Below are the code and all the weights of a small trained network. Each question names an input and a target symbol and asks about switching units off, where a switched-off unit gives its printed mean instead of its output.

import numpy as np


def w(rows, s, z=0):
    codes = np.array(rows[::2]) - 128.0
    scale = np.full(codes.shape[1], s)
    scale[-1] = z or s
    return codes * scale


def norm(h):
    return h / np.sqrt((h * h).mean(-1, keepdims=True) + 1e-5)


def f(y):
    return np.maximum(y, 0)


def softmax(a):
    e = np.exp(a - a.max(-1, keepdims=True))
    return e / e.sum(-1, keepdims=True)


def log_softmax(a):
    a = a - a.max(-1, keepdims=True)
    return a - np.log(np.exp(a).sum(-1, keepdims=True))


def net(x, mask):
    ids = ['ΦΨΩεζλστ'.index(c) for c in x.split()]
    T = len(ids)
    res = E[ids] + P[:T]
    u = 0
    for l in range(2):
        r = norm(res)
        for j in range(2):
            rows = slice(3 * j, 3 * j + 3)
            q, k, v = (r @ M[l][rows].T for M in (Q, K, V))
            z = softmax(np.where(np.tri(T) > 0, q @ k.T / 3**0.5, -1e9)) @ v
            o = O[l][rows]
            res = res + np.where(mask[u + j], z, o[:, -1]) @ o[:, :-1]
        u += 2
        y = f(norm(res) @ A[l][:, :-1].T + A[l][:, -1])
        res = res + np.where(mask[u : u + 12], y, B[l][:, -1]) @ B[l][:, :-1]
        u += 12
    return log_softmax(norm(res)[-1] @ U[:, :-1].T + U[:, -1])


Q, K, V, O, A, B = {}, {}, {}, {}, {}, {}
E = w([
[159,218,152,46,169,133,126,90,173,115,75,102],'Φ',
[101,146,178,159,145,58,192,32,132,106,86,203],'Ψ',
[120,170,129,133,142,70,164,224,158,156,26,142],'Ω',
[95,175,134,96,78,62,47,124,197,164,132,135],'ε',
[166,154,162,123,70,123,224,154,156,128,180,130],'ζ',
[180,135,104,184,152,254,81,174,160,146,160,236],'λ',
[166,48,139,77,126,138,151,152,163,182,112,97],'σ',
[141,70,70,94,120,127,143,114,183,108,98,100],'τ',
],0.019)
P = w([
[109,124,181,67,179,86,113,193,120,5,110,140],'0',
[149,119,172,89,144,87,107,156,158,47,107,153],'1',
[150,114,147,97,129,87,111,162,165,76,116,159],'2',
[132,124,139,104,121,111,126,147,161,114,121,158],'3',
[123,131,128,115,115,127,137,138,160,141,128,147],'4',
[120,138,115,135,109,135,143,127,156,167,127,140],'5',
[120,148,101,149,104,136,148,115,147,186,128,129],'6',
[124,154,84,160,106,132,157,105,131,204,140,131],'7',
[121,157,71,161,102,136,162,91,118,218,141,135],'8',
[120,158,48,148,88,144,174,78,87,228,129,140],'9',
],0.016)
Q[0] = w([
[244,173,53,124,142,149,232,105,166,202,62,203],'0.h0',
[161,176,131,41,124,94,161,87,155,174,90,109],'0.h0',
[84,142,198,85,111,52,165,175,202,111,112,177],'0.h0',
[188,132,93,113,98,125,135,119,176,159,114,191],'0.h1',
[170,147,158,173,158,127,92,135,162,101,134,146],'0.h1',
[132,95,189,141,142,82,131,155,184,127,137,86],'0.h1',
],0.011)
K[0] = w([
[143,134,45,214,173,254,82,154,90,171,187,231],'0.h0',
[140,109,23,203,78,195,156,104,63,211,128,174],'0.h0',
[171,61,37,188,83,197,148,101,130,188,205,96],'0.h0',
[137,117,54,144,74,149,134,118,182,216,108,100],'0.h1',
[122,112,197,104,93,114,127,161,156,90,57,149],'0.h1',
[107,74,193,91,117,156,94,130,155,26,129,128],'0.h1',
],0.0087)
V[0] = w([
[202,122,81,27,116,174,172,90,167,157,165,76],'0.h0',
[167,88,126,139,58,78,167,81,160,178,148,179],'0.h0',
[193,145,132,153,140,184,55,93,88,118,180,173],'0.h0',
[90,27,98,90,148,47,211,92,119,133,56,61],'0.h1',
[92,178,17,160,54,2,172,114,141,32,181,145],'0.h1',
[110,55,52,191,99,171,99,233,170,148,180,234],'0.h1',
],0.0077)
O[0] = w([
[58,143,112,159,128,56,109,79,150,59,166,120,130],'0.h0',
[68,138,121,113,82,163,129,189,41,53,92,126,138],'0.h0',
[138,229,136,150,167,167,87,118,58,162,219,132,244],'0.h0',
[208,99,204,190,92,103,124,34,66,130,65,22,165],'0.h1',
[58,183,141,213,124,172,96,132,254,101,87,59,99],'0.h1',
[197,188,35,83,162,84,94,114,142,66,183,99,1],'0.h1',
],0.0089,0.0036)
A[0] = w([
[207,121,99,54,166,165,21,41,175,143,101,126,137],'0.n0',
[98,26,155,199,124,146,141,73,142,163,126,2,137],'0.n1',
[156,153,84,164,140,247,87,146,42,173,213,117,130],'0.n2',
[34,122,155,137,232,97,174,102,100,192,62,108,127],'0.n3',
[129,58,171,225,82,169,145,109,120,43,158,199,108],'0.n4',
[111,159,66,98,126,55,178,188,101,105,72,102,93],'0.n5',
[32,153,82,149,175,148,146,140,121,172,182,171,2],'0.n6',
[107,168,57,131,164,185,190,57,132,130,98,97,58],'0.n7',
[169,171,102,135,119,90,35,226,141,206,157,100,121],'0.n8',
[68,74,137,84,147,89,150,175,110,226,130,193,116],'0.n9',
[210,79,91,97,104,46,70,97,67,202,143,128,96],'0.n10',
[128,147,173,137,17,108,127,124,197,192,206,92,114],'0.n11',
],0.0078,0.0079)
B[0] = w([
[88,104,116,153,166,163,163,178,115,93,155,134,204],'0.n0',
[178,205,74,85,77,181,108,113,110,111,149,142,177],'0.n1',
[133,134,86,169,123,47,200,91,132,66,95,143,255],'0.n2',
[147,123,191,157,90,134,91,91,172,123,187,183,215],'0.n3',
[141,144,92,65,169,177,127,194,128,132,89,69,143],'0.n4',
[130,65,141,151,56,130,144,113,101,124,141,164,173],'0.n5',
[88,192,110,90,93,155,127,148,140,147,124,150,155],'0.n6',
[106,102,131,131,183,69,149,171,159,120,153,111,152],'0.n7',
[154,156,107,106,129,129,122,70,117,113,11,81,212],'0.n8',
[158,185,104,117,101,175,79,93,77,102,117,126,185],'0.n9',
[26,93,111,116,142,148,127,124,166,125,73,134,154],'0.n10',
[82,117,123,93,152,91,170,126,125,150,73,152,162],'0.n11',
],0.011,0.0085)
Q[1] = w([
[134,94,119,168,61,133,122,162,140,147,127,162],'1.h0',
[139,146,133,141,85,81,162,75,156,174,117,130],'1.h0',
[98,117,158,99,152,117,132,126,149,95,209,100],'1.h0',
[138,132,155,85,159,132,102,124,91,207,170,78],'1.h1',
[156,93,93,118,148,75,77,199,119,6,155,100],'1.h1',
[81,133,80,105,179,110,133,145,149,99,139,103],'1.h1',
],0.016)
K[1] = w([
[106,122,101,194,55,112,147,156,97,115,87,147],'1.h0',
[143,145,87,115,139,111,140,121,114,203,151,107],'1.h0',
[64,143,167,85,52,98,103,152,103,106,91,135],'1.h0',
[160,128,238,144,138,129,96,132,160,100,108,202],'1.h1',
[144,94,167,60,166,128,117,131,160,7,107,97],'1.h1',
[158,164,123,106,197,138,138,155,108,83,122,182],'1.h1',
],0.014)
V[1] = w([
[203,82,181,117,109,195,91,176,115,43,129,137],'1.h0',
[139,111,112,130,104,124,105,119,69,114,144,192],'1.h0',
[144,134,167,255,180,112,130,114,54,126,84,97],'1.h0',
[42,179,126,133,179,105,94,106,70,131,82,57],'1.h1',
[144,138,110,160,98,55,234,242,119,182,173,96],'1.h1',
[131,127,157,87,219,210,200,139,114,99,163,78],'1.h1',
],0.0091)
O[1] = w([
[112,130,91,109,177,104,192,116,165,112,172,104,201],'1.h0',
[132,100,129,141,131,142,136,155,208,166,115,147,101],'1.h0',
[114,188,98,111,139,180,89,107,151,88,119,193,88],'1.h0',
[143,56,143,123,142,120,116,181,167,201,92,62,89],'1.h1',
[147,112,139,81,99,147,235,120,175,116,71,116,4],'1.h1',
[78,87,97,155,11,156,108,103,121,123,80,108,6],'1.h1',
],0.012,0.0036)
A[1] = w([
[100,44,129,106,149,68,147,145,86,125,159,163,2],'1.n0',
[137,94,141,136,106,119,179,139,160,127,130,81,93],'1.n1',
[125,117,153,121,120,174,121,107,129,70,128,125,107],'1.n2',
[115,140,127,115,190,140,90,135,175,168,88,109,137],'1.n3',
[149,131,162,120,97,220,74,154,103,125,93,131,69],'1.n4',
[163,109,80,120,119,152,159,158,129,110,90,101,95],'1.n5',
[165,91,134,128,154,130,97,231,152,150,117,118,72],'1.n6',
[133,80,99,148,117,87,123,77,89,111,117,96,117],'1.n7',
[222,137,151,151,116,163,183,118,137,122,128,142,48],'1.n8',
[153,128,110,202,109,96,93,110,133,82,134,14,11],'1.n9',
[74,89,142,106,53,183,112,127,182,136,104,130,58],'1.n10',
[140,107,175,121,164,111,84,252,174,163,154,111,51],'1.n11',
],0.018,0.0096)
B[1] = w([
[119,37,87,118,172,145,110,77,37,131,97,161,171],'1.n0',
[73,141,123,163,90,163,105,120,135,114,150,176,200],'1.n1',
[140,112,104,143,109,123,112,173,118,179,119,136,202],'1.n2',
[94,86,117,173,107,129,153,134,123,135,150,86,236],'1.n3',
[158,121,159,82,51,197,104,171,82,215,97,153,168],'1.n4',
[144,129,137,149,172,110,98,102,120,181,159,124,216],'1.n5',
[110,144,136,195,192,109,100,139,112,153,142,67,158],'1.n6',
[145,57,124,123,113,148,161,81,72,136,118,132,225],'1.n7',
[125,84,132,49,142,94,114,158,163,142,120,93,254],'1.n8',
[241,181,129,191,72,169,126,116,201,101,151,53,208],'1.n9',
[7,173,99,177,120,125,142,143,133,119,120,99,167],'1.n10',
[170,141,102,183,215,125,73,178,73,164,119,42,174],'1.n11',
],0.017,0.006)
U = w([
[160,132,132,94,81,211,119,174,98,222,101,167,91],'Φ',
[105,147,210,133,152,84,76,56,136,141,196,175,60],'Ψ',
[126,108,142,171,227,85,136,191,94,177,137,54,71],'Ω',
[3,99,109,158,101,139,163,116,203,120,119,120,153],'ε',
[147,105,185,17,156,83,186,154,177,101,101,101,254],'ζ',
[157,212,29,97,170,132,131,158,72,25,88,173,91],'λ',
[123,2,97,118,141,115,144,65,54,91,106,154,119],'σ',
[211,107,142,151,65,168,137,113,158,47,167,73,185],'τ',
],0.006,0.0017)

Each question gives the input, a string of symbols that net reads in full, and the target symbol t.
The units are the heads (3 rows each of Q, K, V and O) and the neurons (one row each of A and B). Each row of codes is followed by its name. A weight is (code - 128) times the scale printed after its matrix; where a second scale follows, it is the last column's (O, A, B and U).
mask holds one flag per unit, layer by layer, with each layer's heads first. A switched-off unit (its flag False) gives its mean, the last column of its rows in O or B, instead of its output. The means were averaged over made-up inputs and are rounded, as every weight is.
A unit's drop is (log p(t) with every unit on - log p(t) with that unit switched off) / (log p(t) with every unit on - log p(t) with every unit switched off).
The circuit of an input: a set's keep is (log p(t) with only the set's units on - log p(t) with every unit switched off) / (log p(t) with every unit on - log p(t) with every unit switched off). Starting from the 12 units with the biggest drops (on a tie, the unit counted first), units are removed one at a time, each time the one whose removal leaves the highest keep (on an exact tie, the one counted first), for as long as the keep stays at least 0.8.
circuit, biggest first: the units of the circuit, biggest drop first
top k neurons: the k neurons with the biggest drops, biggest first
heads that matter: for each layer, one digit per head in row order, 1 if its drop is at least 0.15 and else 0, layers parted by /
input τ Φ ε, target τ: heads that matter -> 11 / 11
input Ω Φ Ψ, target ζ: top 4 neurons -> 0.n5, 0.n4, 0.n8, 1.n8
input Ψ Ω Φ Φ Φ Φ, target Ψ: circuit, biggest first -> 0.h1, 1.h1, 0.n3
input λ σ Φ Φ ε Φ Φ Φ, target Φ: top 2 neurons -> 0.n10, 1.n4
input Ψ Φ Ω Φ Ω Φ Ω ε λ Ω, target λ: top 2 neurons -> 0.n2, 0.n5
input τ Φ σ τ ε Φ, target τ: heads that matter -> 11 / 00
input Φ σ Ω λ ζ Φ Φ Φ Φ Φ, target Φ: circuit, biggest first -> 0.h1, 1.n4, 0.n9
input Φ Ψ Ω ζ Φ ε, target ε: top 2 neurons -> 0.n4, 0.n3
input Φ ζ τ ε Ω τ Φ, target τ: circuit, biggest first -> 0.h1, 1.n9
input τ Ψ Ω Φ Φ Ψ, target Φ: heads that matter -> 11 / 00
input λ Φ Φ Ψ Φ ε, target ε: circuit, biggest first -> 0.h1, 1.n3
input Φ Φ ζ Ω ε Ψ λ λ ε, target λ: circuit, biggest first -> 0.h1
input ζ ε ε Φ Φ ε Φ, target Ω: heads that matter -> 00 / 01
input Φ Ω Φ λ σ Ω Ω σ λ, target σ: circuit, biggest first -> 0.h1, 0.n2, 1.n7
input Φ Ω λ Ω Φ ζ Φ σ τ λ, target τ: circuit, biggest first -> 0.h1
input σ Φ Φ Φ λ Ω τ λ Ω ε, target λ: heads that matter -> 11 / 10
input Ω Φ Ω ε λ Ω Ω λ Ω, target λ: heads that matter -> 01 / 10
input Ω ε Φ ε Φ σ, target σ: heads that matter -> 00 / 00
input σ ζ Φ Φ ε, target Ω: circuit, biggest first -> 1.h1, 1.n11
input Φ σ λ σ λ, target σ: heads that matter -> 01 / 01
input Φ ζ Φ Φ σ ζ, target σ: circuit, biggest first -> 0.h0, 0.h1, 1.n0
input Ω ε Ψ, target Ω: heads that matter -> 00 / 01
input Ω Φ Φ τ Φ ζ ζ, target ε: top 2 neurons -> 0.n11, 1.n1
input Ω τ Ψ, target τ: heads that matter -> 01 / 00
input λ λ Ψ σ Φ Φ, target σ: heads that matter -> 11 / 01
input Φ Ω Φ Ω Φ ε Φ τ Ω ε, target τ: heads that matter -> 11 / 00
input Ω Ψ ε Φ λ Ψ Φ Ω Φ, target Ω: heads that matter -> 01 / 11
input ε Φ Ω Ω ζ λ ζ, target λ: heads that matter -> 11 / 00
input ζ Φ ε Ω Ψ τ ε Φ Ω Ψ, target ζ: heads that matter -> 10 / 01
input Φ λ ε σ Φ σ τ Ψ λ, target τ: top 3 neurons -> 0.n2, 1.n9, 0.n5
